[[16.6, 48.8],
[-58.9, 25.4],
[24.9, -7.3]]
->
[[48.8, 16.6],
[25.4, -58.9],
[-7.3, 24.9]]

[[-63.2, -19.3, -6.2, 17.3, -64.2],
[-56.0, -32.9, 18.5, -27.4, -65.0],
[17.8, -20.6, -56.5, -24.4, 9.2]]
->
[[-64.2, -63.2, -19.3, -6.2, 17.3],
[-65.0, -56.0, -32.9, 18.5, -27.4],
[9.2, 17.8, -20.6, -56.5, -24.4]]

[[-10.6, -41.4, -21.2, 19.5, 1.3, -17.4, 3.0, 0.5, -13.6, -31.0, 66.8, 11.5, -49.6],
[-12.6, -11.3, 0.0, 1.7, 22.1, 0.0, 0.6, -12.2, -8.1, -11.0, 27.7, 9.2, -9.9],
[-30.7, -14.0, -10.5, 11.6, -5.9, 0.8, 7.9, -52.9, 16.1, -28.1, 50.2, 46.1, 11.6],
[-19.5, -32.5, -17.2, 12.7, -1.9, 2.4, 0.2, -31.2, 11.5, -25.8, 32.9, 27.2, 0.4],
[-3.6, -32.0, -19.5, 22.6, 59.9, 23.4, -17.8, -29.7, -6.6, -20.4, -11.7, 35.5, -22.0]]
->
[[-49.6, -10.6, -41.4, -21.2, 19.5, 1.3, -17.4, 3.0, 0.5, -13.6, -31.0, 66.8, 11.5],
[-9.9, -12.6, -11.3, 0.0, 1.7, 22.1, 0.0, 0.6, -12.2, -8.1, -11.0, 27.7, 9.2],
[11.6, -30.7, -14.0, -10.5, 11.6, -5.9, 0.8, 7.9, -52.9, 16.1, -28.1, 50.2, 46.1],
[0.4, -19.5, -32.5, -17.2, 12.7, -1.9, 2.4, 0.2, -31.2, 11.5, -25.8, 32.9, 27.2],
[-22.0, -3.6, -32.0, -19.5, 22.6, 59.9, 23.4, -17.8, -29.7, -6.6, -20.4, -11.7, 35.5]]

[[9.7, -6.9, -15.7, 43.4, 23.1],
[5.9, 19.3, 22.4, 16.7, 76.7],
[6.7, 0.5, 21.2, 14.9, -21.9],
[-6.5, 2.5, 38.1, -22.3, -13.5],
[11.1, 9.2, 29.6, -11.2, -27.3],
[0.6, -14.2, -2.4, 6.5, -9.6],
[-4.9, -56.1, 13.2, -0.1, -53.3],
[-0.1, 1.3, -54.7, 27.1, 15.4]]
->
[[23.1, 9.7, -6.9, -15.7, 43.4],
[76.7, 5.9, 19.3, 22.4, 16.7],
[-21.9, 6.7, 0.5, 21.2, 14.9],
[-13.5, -6.5, 2.5, 38.1, -22.3],
[-27.3, 11.1, 9.2, 29.6, -11.2],
[-9.6, 0.6, -14.2, -2.4, 6.5],
[-53.3, -4.9, -56.1, 13.2, -0.1],
[15.4, -0.1, 1.3, -54.7, 27.1]]

[[69.9, 58.2, 53.0, -12.9, 12.2, 2.5, -78.2, -32.9, 59.1],
[60.0, 45.9, 54.6, 4.7, 6.7, -11.5, -67.0, -46.1, 38.9],
[16.1, -14.5, 34.6, 61.8, 11.1, -51.8, -9.3, -67.2, -50.9],
[57.1, 43.2, 53.9, 6.3, 4.7, -12.7, -63.3, -46.0, 36.2],
[-29.3, 3.0, -43.4, -57.8, -12.5, 50.2, 24.3, 72.2, 38.9],
[-54.8, -50.1, -35.3, 24.0, -9.8, -12.4, 62.4, 12.6, -57.3]]
->
[[59.1, 69.9, 58.2, 53.0, -12.9, 12.2, 2.5, -78.2, -32.9],
[38.9, 60.0, 45.9, 54.6, 4.7, 6.7, -11.5, -67.0, -46.1],
[-50.9, 16.1, -14.5, 34.6, 61.8, 11.1, -51.8, -9.3, -67.2],
[36.2, 57.1, 43.2, 53.9, 6.3, 4.7, -12.7, -63.3, -46.0],
[38.9, -29.3, 3.0, -43.4, -57.8, -12.5, 50.2, 24.3, 72.2],
[-57.3, -54.8, -50.1, -35.3, 24.0, -9.8, -12.4, 62.4, 12.6]]

[[-31.0, 27.6, 55.3, -31.4],
[-11.3, 11.5, -5.0, 0.5],
[15.3, -10.3, -16.1, 21.0],
[2.9, -0.1, -7.6, 10.3],
[1.1, 1.3, -13.6, 11.2],
[-22.3, 20.3, 72.7, -31.4],
[-20.3, 18.8, 28.1, -15.8],
[-5.9, 7.2, -12.3, 6.3],
[22.5, -16.1, -42.7, 34.1],
[-38.2, 33.4, 69.2, -40.4]]
->
[[-31.4, -31.0, 27.6, 55.3],
[0.5, -11.3, 11.5, -5.0],
[21.0, 15.3, -10.3, -16.1],
[10.3, 2.9, -0.1, -7.6],
[11.2, 1.1, 1.3, -13.6],
[-31.4, -22.3, 20.3, 72.7],
[-15.8, -20.3, 18.8, 28.1],
[6.3, -5.9, 7.2, -12.3],
[34.1, 22.5, -16.1, -42.7],
[-40.4, -38.2, 33.4, 69.2]]

[[44.1, -32.2, 20.6, 7.0, 26.9, 8.4, 30.1, -40.8],
[28.8, -18.0, -21.6, -35.9, -5.4, -21.7, -15.9, -26.3],
[35.7, -30.2, 19.7, -32.4, 20.1, -8.5, 22.2, -19.4],
[-13.1, -2.4, 47.7, -3.7, 40.9, 34.4, 49.6, 16.8],
[24.7, 0.1, 26.8, 72.0, 36.6, 37.9, 38.1, 2.6],
[4.9, 11.8, -45.1, 10.4, -29.5, -12.5, -42.8, -3.5],
[-46.2, 29.6, -9.6, 11.5, -19.9, 9.7, -12.9, 45.3],
[-20.4, 21.3, -54.0, 25.8, -43.6, -8.7, -56.2, 15.9],
[25.5, -17.1, -63.2, -61.2, -41.4, -32.0, -65.6, -25.9]]
->
[[-40.8, 44.1, -32.2, 20.6, 7.0, 26.9, 8.4, 30.1],
[-26.3, 28.8, -18.0, -21.6, -35.9, -5.4, -21.7, -15.9],
[-19.4, 35.7, -30.2, 19.7, -32.4, 20.1, -8.5, 22.2],
[16.8, -13.1, -2.4, 47.7, -3.7, 40.9, 34.4, 49.6],
[2.6, 24.7, 0.1, 26.8, 72.0, 36.6, 37.9, 38.1],
[-3.5, 4.9, 11.8, -45.1, 10.4, -29.5, -12.5, -42.8],
[45.3, -46.2, 29.6, -9.6, 11.5, -19.9, 9.7, -12.9],
[15.9, -20.4, 21.3, -54.0, 25.8, -43.6, -8.7, -56.2],
[-25.9, 25.5, -17.1, -63.2, -61.2, -41.4, -32.0, -65.6]]

[[-38.9, -38.3, -44.3, -22.5, -40.7, 23.6, 25.3, 26.4],
[40.5, 22.2, 36.5, 10.7, 21.5, -27.5, -26.8, -26.2],
[76.6, 75.8, 76.7, -7.0, 71.4, -22.1, -67.0, 0.8]]
->
[[26.4, -38.9, -38.3, -44.3, -22.5, -40.7, 23.6, 25.3],
[-26.2, 40.5, 22.2, 36.5, 10.7, 21.5, -27.5, -26.8],
[0.8, 76.6, 75.8, 76.7, -7.0, 71.4, -22.1, -67.0]]
